What can hang from each mark:
tane: godar nava vove
kema: muno safil
kolifo: godar mivoz tane
viri: godar ribo vove
safil: muno
vove: dapum godar tane viri
mivoz: kema muno nava safil viri
godar: vove
dapum: godar viri vove
muno: ribo safil
nava: kolifo mivoz tane

Each row was made from one small tree. The marks that hang from a mark follow it in brackets, in alphabetical order. Every link used is in the known rows. Write each row's tree.
Each row is shifted at random along 5 fixed directions that mean nothing.
Known rows:
mivoz(kema(muno(ribo)) safil): 4.0  36.0  -21.9  -5.1  -1.2  -11.3  -13.3  14.7  9.7  15.3  1.8  -3.9  -0.3  -3.1  -3.1  -7.5  32.8  -2.7  -9.4  -7.2  -6.1  27.0  -15.1  -14.4  0.3  14.9  -30.3  -4.1  9.6  3.6  0.7  2.4  3.0  6.9  -5.6  11.6  -8.9  3.5  -10.7  -1.6  14.9
godar(vove(dapum tane viri)): -4.2  10.7  5.8  -15.4  -15.0  19.1  24.3  -6.4  7.9  10.9  -8.4  -2.7  12.2  24.0  14.3  -14.3  -6.2  9.2  9.3  21.7  4.1  20.9  -12.2  1.7  6.2  7.5  -10.2  4.1  0.0  -16.8  -4.3  9.1  -1.7  -4.4  8.0  7.5  -8.9  0.2  26.9  -10.4  8.2
dapum(viri(ribo vove(tane(godar nava)))): 0.9  -7.5  -25.3  4.7  34.8  -25.2  -3.6  2.0  -3.2  -14.2  7.2  18.8  -5.9  -48.3  -7.8  3.3  17.4  -13.5  8.9  -4.1  15.0  12.8  -27.2  -12.6  -41.2  -21.6  23.8  1.2  -15.3  5.3  -12.2  -8.8  26.1  -3.8  -0.3  13.5  -5.5  6.4  -14.8  -15.9  7.4
dapum(godar viri(ribo) vove(tane)): 2.8  -12.0  -19.5  -7.5  -2.7  1.4  28.6  -2.7  3.1  -5.4  -6.0  12.4  -12.5  20.7  0.3  -11.4  -4.9  -10.9  0.5  -4.3  -7.8  -6.1  -1.0  15.7  14.6  -20.3  8.2  -1.0  -11.4  -29.4  15.5  17.6  -15.8  -9.9  -1.8  15.8  -30.3  -10.6  20.5  1.7  -10.2
tane(nava(mivoz) vove(godar viri)): -16.5  -6.7  -3.4  -23.3  -13.8  15.9  1.5  3.0  8.0  5.8  -7.3  8.1  -8.6  21.2  0.0  -14.4  10.0  5.8  11.2  14.5  -14.0  -11.2  10.9  20.5  0.2  -5.5  -9.2  -1.9  6.7  -11.7  16.5  21.1  -10.2  -9.3  19.0  1.3  -47.1  -10.9  29.8  -1.7  4.5
nava(kolifo tane(vove(godar))): -27.7  -40.0  33.3  45.9  19.9  -0.3  -7.3  -5.9  3.2  -1.4  -3.1  -21.2  4.4  -59.2  0.6  8.3  11.0  13.0  12.8  1.2  15.3  7.4  -24.4  -12.3  -33.6  11.1  18.3  27.9  -33.5  -2.0  -35.7  -16.0  31.6  -10.6  9.1  -29.9  35.9  28.5  7.7  -0.5  24.6
mivoz(kema muno(ribo) nava safil): -9.1  -0.7  -21.4  1.7  20.9  -9.9  -21.4  -4.1  17.5  15.9  -2.2  -6.0  -8.6  -32.7  -13.1  -7.4  49.2  -3.4  0.8  -5.8  -7.5  24.7  -1.7  5.2  -7.3  -1.3  -26.8  -0.9  0.4  16.3  -6.5  -5.1  26.6  -6.2  0.9  -3.5  -18.5  3.1  -8.6  -7.0  1.0
viri(ribo vove(dapum tane(godar nava(kolifo)))): 1.2  2.3  -25.6  -10.7  13.3  -1.2  7.7  1.7  4.0  -2.2  -1.1  20.4  -3.7  -9.3  -2.1  -11.9  -0.5  -9.4  7.8  6.6  4.5  4.8  -4.8  -9.1  -28.6  -21.6  9.8  -10.5  -7.5  -1.6  -4.3  4.9  18.3  -5.0  4.2  18.1  -33.1  -6.1  -10.3  -14.7  26.6
vove(dapum godar tane(nava(kolifo mivoz)) viri(ribo)): -19.7  -23.6  12.3  -5.1  19.4  14.2  -14.0  -2.2  17.8  1.6  -0.9  19.5  -13.0  -17.0  5.7  -13.3  20.8  11.4  25.2  14.9  11.2  -0.5  4.0  28.6  -12.8  -15.5  7.5  1.4  -8.4  -4.4  3.0  12.1  6.9  -11.6  12.2  -11.2  -35.2  -3.2  18.9  -13.9  16.8
viri(godar(vove(dapum tane(nava(kolifo)))) ribo): -1.9  -9.8  -8.5  -2.4  5.3  12.3  22.5  -3.1  6.9  -8.6  -8.8  10.0  -7.3  4.1  -2.3  -13.7  -5.8  -2.5  7.0  10.2  -5.3  -9.6  2.7  -1.0  -17.3  -18.6  11.3  -3.9  -15.7  -9.5  -2.9  5.5  5.1  -13.6  13.5  6.2  -31.7  -3.9  7.3  -5.8  18.8
mivoz(kema nava(tane)): -11.3  -0.6  1.6  14.5  -7.1  3.7  1.7  -3.2  7.0  8.3  -12.4  -18.6  -1.6  3.6  -5.8  -8.9  8.9  2.5  -6.8  1.1  -14.5  6.6  -3.6  -7.4  2.4  9.9  -17.2  6.1  -9.7  -4.2  -11.9  -0.1  5.8  -8.4  -0.6  -9.3  -6.3  4.9  5.2  9.1  10.1
vove(dapum(viri) godar tane(nava(kolifo mivoz))): -9.8  -23.6  3.2  -0.2  23.1  14.1  7.8  -25.3  19.3  14.0  -3.3  22.2  10.2  -23.5  25.0  -21.4  -5.8  4.9  19.9  12.1  35.3  32.3  13.2  5.3  -11.3  -19.8  6.2  4.6  -12.6  -12.6  -13.4  -0.1  26.1  -9.4  -1.2  3.6  -16.7  -5.4  0.7  -31.6  22.0
nava(kolifo mivoz(muno safil viri)): -2.7  40.8  -6.0  8.2  -30.6  -1.3  -11.8  34.2  6.5  7.5  -4.5  -25.7  -14.6  34.9  -13.2  -0.9  21.5  1.4  -18.7  0.2  -29.6  -7.0  -13.1  -20.6  12.6  30.4  -31.4  -2.9  5.0  -19.4  5.5  24.5  -29.8  6.8  -2.8  8.5  -9.9  9.8  2.5  30.6  28.6
kolifo(godar mivoz(kema nava viri)): 15.0  64.9  -20.7  8.6  -0.4  -35.3  -9.7  14.3  10.4  7.3  7.7  -12.9  14.4  -8.3  5.6  -1.2  26.0  -0.7  -22.6  -2.0  13.4  54.6  -51.6  -42.0  3.9  38.6  -34.0  2.6  13.3  3.2  -24.0  -10.6  -8.9  16.7  -22.1  21.9  30.0  15.8  -26.0  -1.1  -4.7
viri(godar ribo vove(dapum tane(nava(kolifo(mivoz))))): -0.4  -5.7  7.4  26.5  -12.1  4.3  18.0  10.4  -4.1  -22.5  -12.5  -12.3  2.4  12.0  -3.4  -16.3  -23.8  1.4  -6.2  13.0  -17.5  -18.6  -26.6  -16.4  -9.4  -8.1  13.1  8.4  -29.3  -23.3  -21.2  0.4  -8.2  -14.6  11.7  -5.4  -1.1  9.0  14.1  18.4  16.3
nava(kolifo(tane) mivoz): 15.6  15.8  -16.3  -0.9  9.2  -7.8  17.2  -5.6  6.7  0.7  -2.1  12.1  -3.1  -5.1  5.3  -9.1  -4.0  -9.6  -8.0  -3.7  14.7  6.2  5.5  -24.3  -4.9  -3.7  -12.6  -7.5  -0.7  -3.1  -5.4  14.1  4.0  0.3  -11.4  17.9  -22.5  -4.0  -19.6  -5.2  14.3
dapum(godar viri(ribo) vove(tane(nava(kolifo(mivoz))))): -5.1  -22.6  -11.8  2.2  -22.2  14.7  34.6  -0.6  6.3  -5.1  -14.1  4.7  -8.0  38.6  4.2  -23.8  -17.4  -5.3  -8.1  2.8  -22.1  -18.4  12.1  12.4  24.2  -19.0  1.2  2.6  -16.8  -46.2  9.8  22.1  -26.8  -16.3  9.3  11.2  -35.0  -13.1  30.0  15.0  0.7
viri(godar(vove(dapum tane(nava(mivoz)))) ribo): -17.2  19.1  10.4  -17.9  -7.0  8.5  -10.8  11.7  33.8  -1.9  12.9  1.6  -10.2  14.5  3.5  7.5  25.6  19.9  5.3  0.2  -1.1  23.2  -22.7  28.1  1.6  30.1  10.5  3.3  20.3  -3.3  21.5  -7.1  -45.0  6.8  3.1  -0.8  -15.7  -3.5  30.9  -2.7  3.4
kolifo(mivoz(muno(ribo) safil) tane): 11.5  5.9  -15.1  19.9  14.0  -16.8  6.8  -11.0  8.8  4.4  -2.5  -11.0  12.6  -34.2  2.2  -11.9  12.5  -5.4  -10.8  -2.6  9.4  30.8  -18.8  -22.6  -6.4  2.2  -26.3  7.0  -8.1  -3.9  -27.3  -6.8  25.7  -2.9  -1.7  4.8  13.4  11.4  -13.3  -1.6  5.3
vove(dapum tane viri): -17.1  -2.9  27.3  8.7  -13.7  9.4  -6.6  9.9  4.4  6.1  -4.5  -18.8  7.8  5.8  8.1  -2.4  7.1  17.6  9.6  18.4  -0.9  14.1  -35.4  8.5  3.5  20.2  -2.3  17.6  -7.1  -17.2  -11.3  3.1  -6.5  -3.0  8.6  -14.8  17.0  14.9  34.5  5.7  8.0
mivoz(nava(kolifo tane) safil): -15.5  8.3  14.3  30.9  2.7  -5.0  -14.7  3.1  16.9  10.4  0.6  -25.5  2.9  -20.3  -0.7  6.9  14.9  9.3  -4.7  -4.9  4.1  30.2  -20.9  -17.9  -6.8  31.9  -8.4  14.2  -10.8  -7.5  -21.5  -13.7  0.9  3.2  -8.1  -8.6  27.3  19.1  -4.2  8.1  27.7
viri(godar ribo vove(dapum tane(nava))): 6.7  60.6  1.0  -0.4  -14.4  -15.6  -13.4  34.6  9.0  -10.1  13.3  -11.8  7.1  18.2  2.0  11.2  6.3  8.0  -6.8  2.9  0.2  35.8  -70.6  -17.4  -10.8  38.9  11.0  4.4  10.2  -10.2  -1.9  -14.4  -40.7  18.7  -15.3  15.7  26.0  13.0  4.4  1.6  14.5
mivoz(kema(muno(ribo) safil) nava viri): -8.7  31.7  -26.1  -7.6  -0.1  -11.4  -24.7  15.2  13.8  17.3  -0.2  1.9  -7.8  -3.9  -7.7  -10.8  47.2  -2.0  -10.4  -8.6  -11.7  25.0  -3.5  -1.8  6.1  13.3  -39.9  -6.2  9.3  5.1  2.5  4.5  6.1  4.6  2.3  7.7  -22.6  0.7  -6.7  3.5  17.2
godar(vove(dapum tane(nava) viri(ribo))): 0.3  12.1  22.2  37.9  -3.7  -8.3  3.0  28.9  -23.4  -17.1  -7.3  -27.4  15.3  -21.7  -0.2  3.1  7.3  7.4  3.1  19.7  1.2  6.8  -70.1  -42.1  -35.6  15.1  12.8  22.6  -32.5  -15.4  -41.5  -5.5  12.5  -3.6  6.4  -6.4  53.7  37.3  6.9  3.3  25.2
kolifo(mivoz(kema(safil(muno))) tane(nava)): -1.3  -4.1  -19.9  21.6  11.4  -26.3  2.7  -0.1  -10.3  -4.7  -9.2  -2.3  5.2  -34.5  -10.1  -17.2  11.0  -9.5  -11.6  2.3  -4.6  2.8  -19.3  -30.2  -13.7  -9.7  -15.4  4.4  -10.8  7.0  -29.2  0.0  30.9  -11.2  6.9  -4.2  1.6  9.0  -13.7  7.9  -4.4
mivoz(kema muno nava(kolifo tane) safil viri): -26.5  9.3  -23.7  -13.4  12.0  7.3  -19.4  -22.2  47.1  40.2  -0.4  1.0  -9.6  -7.9  -3.4  -11.4  39.8  2.6  -0.2  -4.3  -0.2  48.9  31.3  16.4  13.4  13.7  -37.8  -9.9  15.1  9.6  0.4  -5.1  16.9  0.0  -5.7  6.9  -38.0  -10.9  -9.0  -8.3  17.3
vove(tane(nava(mivoz(kema muno))) viri): -21.2  -22.3  -2.6  -8.9  0.5  23.7  2.7  -19.0  17.3  19.0  -15.6  4.9  -0.1  3.6  3.7  -30.1  12.6  4.6  11.4  16.7  -10.6  7.1  25.0  16.9  5.0  -19.0  -17.6  -0.3  -5.0  -3.9  -3.2  12.8  19.6  -19.5  11.9  -8.5  -42.9  -12.4  18.1  -7.0  7.5
vove(dapum(godar) viri): 5.9  25.7  1.1  -8.1  -13.3  4.0  10.2  6.1  8.6  9.2  -0.8  -1.6  11.5  25.6  18.3  -7.6  -8.8  5.5  1.9  10.6  10.5  28.2  -27.7  -3.8  10.8  15.5  -4.3  5.3  3.5  -23.6  -0.9  4.0  -19.1  5.4  -6.4  16.3  5.2  2.6  13.7  -5.1  5.9
dapum(viri(godar ribo) vove(tane(nava))): 11.6  23.4  -26.8  -13.3  -9.0  -6.7  17.4  11.1  2.2  -6.4  -0.6  12.4  -4.9  28.2  0.4  -8.0  -5.4  -11.9  -5.1  -1.5  -7.5  8.9  -16.8  -4.1  2.2  -7.5  4.9  -6.6  -1.7  -26.2  12.5  10.4  -24.2  1.6  -7.9  28.6  -22.8  -9.1  4.8  -2.9  5.0
godar(vove(dapum tane(nava) viri)): 11.3  7.5  -19.5  -22.3  -6.3  22.8  45.8  -23.2  -2.3  13.8  -19.5  15.3  23.0  22.9  19.5  -35.1  -29.9  -7.3  10.5  28.7  10.5  21.0  12.2  -19.3  -7.4  -26.6  -13.9  -7.6  -9.5  -18.5  -15.6  12.8  29.9  -12.9  8.6  26.4  -30.2  -11.3  3.0  -27.4  20.1
vove(dapum tane(nava(mivoz(safil))) viri(godar ribo)): -4.9  19.1  -3.5  -7.0  -15.0  8.6  -2.9  12.6  12.0  -1.1  -2.9  -0.2  -4.3  29.3  0.4  -15.4  1.6  5.7  2.7  12.7  -13.8  6.0  -14.0  9.8  5.0  3.5  -5.4  -3.0  -0.1  -23.1  6.6  10.1  -21.5  -2.7  5.9  6.0  -23.1  -2.9  19.1  6.2  17.4
vove(dapum godar tane(nava) viri(ribo)): -12.1  -6.0  7.2  -10.4  -8.0  16.5  -0.3  5.5  5.9  2.0  -9.1  3.4  -1.8  19.9  4.0  -18.2  3.1  9.2  16.9  24.3  -10.0  -0.8  -12.8  23.0  -0.7  -9.1  -3.4  2.4  -5.7  -18.9  4.1  13.9  -4.4  -10.8  16.8  -4.8  -26.0  -2.8  32.6  -3.2  10.8
viri(godar ribo vove(dapum tane)): 5.2  12.7  9.4  24.5  10.9  -12.6  4.8  7.8  -1.3  -19.4  1.6  -10.3  8.0  -17.7  0.6  2.3  -9.4  2.0  2.8  4.5  8.8  16.6  -55.5  -19.5  -21.7  5.3  24.1  12.2  -22.7  -5.0  -24.7  -17.7  1.2  -1.9  -6.5  -2.1  28.6  18.6  1.9  -0.1  8.6
viri(godar vove(dapum tane(nava))): -24.2  -45.8  0.8  -5.4  5.4  17.2  9.9  -19.0  12.9  -4.4  -11.4  6.1  -9.3  -1.1  -6.8  -15.7  -7.1  4.2  15.2  11.6  -12.8  -14.0  12.1  33.8  -5.7  -24.2  17.2  4.2  -13.4  -4.0  0.9  -3.5  11.9  -23.5  26.3  -16.4  -41.8  -9.0  33.4  2.4  -8.3
tane(godar(vove(dapum(viri))) nava(kolifo mivoz)): -3.6  -15.3  -21.2  -5.9  17.1  -2.7  8.9  3.5  1.2  -2.8  0.2  21.9  -14.2  -24.0  -1.2  -3.1  18.6  -7.1  6.3  -0.7  13.9  -7.8  10.0  -9.9  -30.8  -17.0  11.4  -4.0  -8.1  -3.1  -0.2  13.0  17.8  -5.7  10.0  15.1  -31.4  0.7  -9.8  -14.5  20.3
kolifo(godar(vove(viri)) mivoz tane): 3.0  34.9  -14.8  -15.8  -2.5  -36.0  -10.5  34.3  5.8  -17.1  17.2  0.7  -30.4  -3.6  -20.7  20.0  59.9  4.3  -12.5  -6.3  -5.3  -9.8  -44.3  9.4  4.0  38.6  -17.6  -1.4  29.4  6.8  21.1  20.8  -41.3  13.3  7.2  6.4  -12.6  13.2  14.1  19.1  -37.0
nava(kolifo mivoz(kema muno safil viri(godar(vove)))): 12.5  2.5  -18.7  54.1  29.5  -16.5  23.7  -8.0  -16.2  -7.5  -17.0  -14.8  9.0  -54.1  -8.8  -17.8  1.8  -18.4  -9.1  2.5  9.3  4.9  -13.4  -76.2  -40.8  -20.8  -4.3  6.1  -51.3  2.6  -60.7  -6.3  64.7  -17.0  -5.2  6.2  25.2  28.8  -49.7  -2.5  31.7
mivoz(kema muno(safil) viri(godar ribo vove)): 5.0  -1.5  -27.4  1.4  -2.2  9.1  22.9  -19.4  13.2  -0.2  -16.9  -2.6  -0.5  14.6  -8.9  -28.2  -16.4  -14.1  -6.7  1.0  -24.5  1.5  16.0  -3.6  3.9  -24.3  -13.3  -7.1  -20.6  -12.6  -12.3  -6.2  16.9  -18.1  11.5  11.6  -37.1  -9.1  -0.3  5.6  8.3
vove(dapum godar tane viri): -26.4  -28.9  17.0  -14.6  8.6  16.7  -8.0  -11.5  18.8  11.4  -2.6  7.7  -6.3  -4.9  6.9  -11.0  18.5  16.8  27.5  19.8  6.7  8.8  -3.1  45.9  4.8  -5.1  -0.6  7.9  0.6  -4.9  7.8  9.0  6.1  -12.0  18.3  -18.8  -26.8  -2.4  41.5  -10.1  -7.6

Write each row's tree:
-2.2  18.7  0.0  28.8  12.9  -17.4  -11.0  8.0  9.9  -14.5  -1.0  -19.2  -1.8  -18.8  -11.7  4.8  11.1  -1.9  -4.6  -1.2  -8.2  18.4  -44.2  -19.0  -16.7  9.9  7.7  10.3  -21.1  0.8  -24.5  -21.6  -1.7  -3.0  -4.5  -0.8  21.2  18.0  -5.3  11.6  8.0 => mivoz(muno nava viri(godar ribo vove))
-5.4  -2.0  -27.3  -18.5  -22.6  6.0  13.3  14.1  -3.1  0.0  -8.0  5.3  -4.5  29.1  -4.0  -10.7  -5.0  -7.5  -3.0  8.6  -22.5  -10.4  -3.2  3.1  -9.1  -12.0  -0.1  -5.4  -1.1  -24.5  10.0  15.4  -5.8  -5.0  18.0  20.9  -36.3  -8.8  18.0  3.0  19.3 => tane(godar nava vove(dapum(viri(ribo))))
-24.7  -53.0  1.1  2.8  -3.3  39.7  33.1  -52.8  29.5  21.7  -27.3  -3.2  8.1  17.1  10.5  -37.0  -36.0  2.4  7.2  13.3  -15.6  5.6  59.6  20.7  22.8  -29.8  -14.7  3.5  -22.1  -18.8  -11.0  -3.1  22.2  -32.2  22.6  -9.3  -48.2  -21.4  26.7  2.5  11.5 => mivoz(nava(kolifo) safil)
-8.6  -16.2  -9.0  0.6  -3.3  2.7  27.5  -11.1  6.2  -1.7  -7.2  -5.7  -1.8  -3.4  -4.3  -5.5  0.9  -0.3  -3.2  3.0  -8.7  -3.3  -0.3  -1.9  -7.6  0.2  -4.1  5.7  -5.4  -7.7  -4.4  2.9  6.7  -10.8  18.4  0.1  -14.7  1.4  16.3  5.6  0.1 => kolifo(tane(godar(vove)))
27.5  4.9  -39.8  2.1  1.6  -20.4  35.8  -5.2  -15.6  -14.0  -14.2  11.0  -1.8  1.8  -7.9  -24.8  -14.7  -22.3  -17.9  4.5  -5.8  -20.7  1.3  -31.2  -7.1  -26.3  -22.1  -10.5  -7.5  -9.9  -13.1  21.4  16.9  -11.8  8.2  20.3  -32.9  -4.1  -19.2  7.9  -9.7 => kolifo(godar mivoz tane(nava))
21.1  11.1  -20.8  4.2  -1.5  -11.9  37.2  7.4  -9.5  -21.5  -9.5  8.2  -11.1  7.6  -6.7  -16.4  -2.2  -10.6  -11.8  10.1  -3.2  -26.2  -13.2  -21.2  -3.4  -11.0  -14.5  -6.9  -13.4  -15.3  -11.8  26.3  0.1  -8.9  12.5  16.4  -24.3  6.3  -3.5  10.7  -3.1 => nava(kolifo(godar(vove(dapum viri(ribo))) mivoz tane))
-19.4  -31.8  5.9  -2.2  36.9  -3.1  -9.0  -22.1  33.8  6.0  13.2  18.4  -3.2  -41.9  15.6  4.6  20.4  9.8  20.8  -5.1  34.6  44.3  -15.5  39.8  -1.9  -3.8  26.0  13.1  -2.7  -0.9  0.6  -20.2  4.8  -3.4  -3.3  -4.2  -0.6  -1.0  20.3  -22.3  -13.4 => vove(dapum(godar viri(ribo)) tane)
0.3  33.7  -16.2  8.5  7.5  -23.2  -16.9  9.7  7.1  9.5  2.9  -13.9  2.8  -17.0  -5.6  5.3  25.8  -3.2  -7.2  -0.9  3.8  36.5  -31.6  -24.8  -7.5  21.2  -20.3  2.9  1.6  2.9  -17.2  -8.2  7.9  7.6  -9.2  12.8  15.1  14.8  -14.4  1.5  8.2 => mivoz(nava safil viri)
-17.2  -38.6  12.4  26.8  23.6  2.2  16.5  -30.6  11.2  6.1  -7.0  -5.1  17.7  -50.7  12.8  -9.1  -9.2  5.1  10.9  8.0  24.1  25.6  -6.9  -11.5  -21.1  -6.4  7.4  19.3  -26.4  -2.2  -38.1  -17.1  41.9  -14.7  9.1  -12.4  17.2  11.9  3.3  -14.3  10.8 => nava(kolifo(tane(vove(godar))))
-15.5  -23.1  9.3  38.9  -8.8  11.3  26.4  -17.1  9.8  4.2  -18.9  -25.6  21.9  -6.8  12.4  -18.4  -26.2  3.7  -7.3  11.9  -1.7  23.7  -14.7  -18.9  0.1  2.6  -3.5  20.4  -37.1  -33.0  -46.7  -16.6  21.5  -15.5  9.6  -3.1  27.0  14.5  12.0  7.1  25.3 => mivoz(nava(kolifo(tane(vove(dapum(godar))))) viri(ribo))
-16.0  11.4  -9.6  6.1  8.5  -10.4  -14.7  5.1  3.8  17.1  1.6  -6.5  10.5  -33.4  2.0  -1.2  30.9  3.7  5.7  7.0  15.0  40.0  -31.8  -17.0  -28.1  16.8  -9.1  7.0  -4.6  3.6  -26.4  -8.2  33.9  4.5  -2.8  3.8  16.4  17.0  -10.2  -18.2  23.8 => mivoz(kema nava(tane(godar vove(dapum viri))))
28.2  27.5  -18.5  1.4  -2.9  -5.7  27.6  10.2  -17.5  -17.7  -12.3  6.8  -1.0  23.8  -3.1  -19.7  -21.6  -16.7  -1.5  12.9  -10.2  -15.8  -21.0  -27.1  -10.0  -24.0  -4.3  -8.9  -20.8  -21.6  -5.7  22.0  -0.3  -7.8  -3.1  20.6  -19.6  0.0  -6.7  2.3  16.7 => vove(tane viri(godar ribo))
4.9  35.8  -21.3  11.8  22.2  -25.8  -17.1  17.6  6.1  -3.3  9.7  4.1  -7.5  -32.5  -8.1  10.5  25.2  -8.2  -2.9  -7.2  18.0  27.2  -35.1  -31.8  -36.3  12.9  1.2  -5.0  -8.3  5.0  -20.2  -8.2  16.2  12.3  -14.6  20.2  8.0  16.8  -34.7  -9.0  37.8 => mivoz(nava(kolifo tane(godar)) viri(ribo vove(dapum)))
1.9  24.9  -9.9  5.9  7.9  -22.4  -6.8  16.0  8.0  -12.1  8.4  -0.2  -11.8  -12.1  -9.4  5.4  20.4  -1.6  -6.8  -2.5  3.1  5.5  -32.7  -13.0  -7.5  14.3  -1.6  0.4  -0.9  0.0  -5.5  2.4  -12.2  4.7  -4.4  7.3  -2.7  10.9  -3.8  9.6  -0.5 => nava(kolifo(mivoz(viri(godar vove(tane)))))
1.5  -17.1  0.3  14.0  8.2  2.4  12.3  -14.3  -1.3  0.1  -12.9  -0.6  9.9  -17.6  4.3  -18.6  -13.0  -4.4  4.1  0.8  -1.5  4.6  1.7  -11.5  -8.6  -18.1  -8.1  7.6  -19.7  -8.8  -16.4  -3.3  24.5  -14.4  11.4  -5.9  -6.2  0.4  4.4  -2.6  20.0 => kema(safil(muno(ribo)))
-21.2  -19.1  16.0  -11.9  -0.6  28.9  15.1  -31.3  28.5  17.2  -7.0  4.2  22.3  6.1  27.1  -20.0  -20.9  16.5  22.1  22.6  13.8  40.3  -1.2  26.1  6.2  -4.3  3.8  11.5  -7.1  -15.0  -11.0  -13.9  8.3  -11.5  14.1  -1.8  -11.0  -8.5  37.5  -21.1  9.1 => tane(vove(dapum godar viri(ribo)))
-2.8  0.9  -9.1  1.0  29.8  -6.9  -8.4  -4.1  8.0  8.3  5.8  22.2  5.2  -43.8  12.0  -8.0  17.6  -2.1  15.1  5.3  32.1  27.4  -5.9  -19.5  -35.2  -10.5  4.0  0.0  -7.2  1.2  -15.8  3.1  29.4  0.1  -4.9  11.7  -7.8  3.7  -21.5  -27.5  32.7 => vove(tane(godar nava(kolifo mivoz)) viri)
7.6  30.6  -20.8  -5.4  -13.2  -6.5  -13.4  23.6  2.6  8.4  -2.5  -7.5  -7.0  9.4  -10.1  -8.4  28.7  -5.6  -12.1  -5.2  -17.4  3.6  -8.3  -17.2  -5.4  11.7  -25.6  -6.8  10.2  -3.6  4.7  14.0  -6.7  4.2  -3.4  12.2  -21.0  1.9  -11.2  3.9  15.2 => tane(nava(mivoz(kema muno(safil))))
-8.5  -15.8  13.1  42.2  -0.4  -1.8  4.2  3.5  -2.6  -1.2  -14.8  -27.3  5.7  -20.8  -3.3  -11.8  6.2  3.5  -9.5  6.9  -11.5  -6.1  -20.1  -29.5  -6.5  2.1  -8.4  17.2  -28.5  -4.0  -34.6  0.8  17.3  -15.2  4.6  -18.0  18.7  19.3  0.5  18.3  9.8 => nava(kolifo(mivoz(kema muno)))
7.1  3.3  2.3  32.5  -9.6  -12.1  -6.7  30.0  -16.1  -14.7  -10.0  -25.4  -7.8  -13.4  -16.1  -2.0  23.2  -3.4  -15.0  -2.3  -21.5  -23.3  -29.1  -28.2  -20.5  8.2  -16.3  10.7  -17.2  -14.1  -16.5  14.0  2.7  -5.0  7.3  -9.7  10.1  21.6  -2.9  21.4  22.3 => kolifo(tane(nava(mivoz(muno(ribo)))))
-5.2  -14.4  -1.5  4.7  -17.3  19.8  37.1  -12.5  8.1  3.5  -15.9  -2.8  10.7  24.1  13.9  -23.5  -31.0  0.2  -1.1  15.4  -5.0  3.9  1.0  -0.2  10.2  -8.4  -3.4  5.7  -20.1  -36.3  -15.4  7.9  1.9  -13.3  12.2  9.8  -13.3  -3.1  22.1  2.8  17.0 => nava(kolifo(tane(vove(dapum(godar) viri(ribo)))))
-6.3  -8.1  -3.8  20.5  5.1  0.3  7.7  -14.4  5.7  7.0  -12.1  -14.8  2.5  -11.4  -4.7  -10.2  -3.0  -3.2  -2.2  0.6  -4.5  11.8  1.7  -13.6  -5.8  -1.7  -12.4  5.6  -17.7  -7.8  -19.4  -4.1  21.3  -10.6  1.1  -4.3  -2.3  6.6  -3.2  5.2  16.2 => mivoz(nava(tane) safil)
-13.0  23.5  18.5  28.7  -20.1  7.4  -2.9  14.5  8.8  7.6  -7.4  -30.9  14.3  8.8  7.7  -3.2  -2.5  12.5  -4.5  11.8  -2.7  29.1  -36.8  -24.4  -8.0  33.0  -12.5  14.5  -18.6  -27.1  -30.0  -7.6  -2.7  4.1  -2.4  -0.9  33.1  21.8  7.0  5.2  47.6 => mivoz(nava(kolifo tane(vove(dapum godar))) viri(ribo))
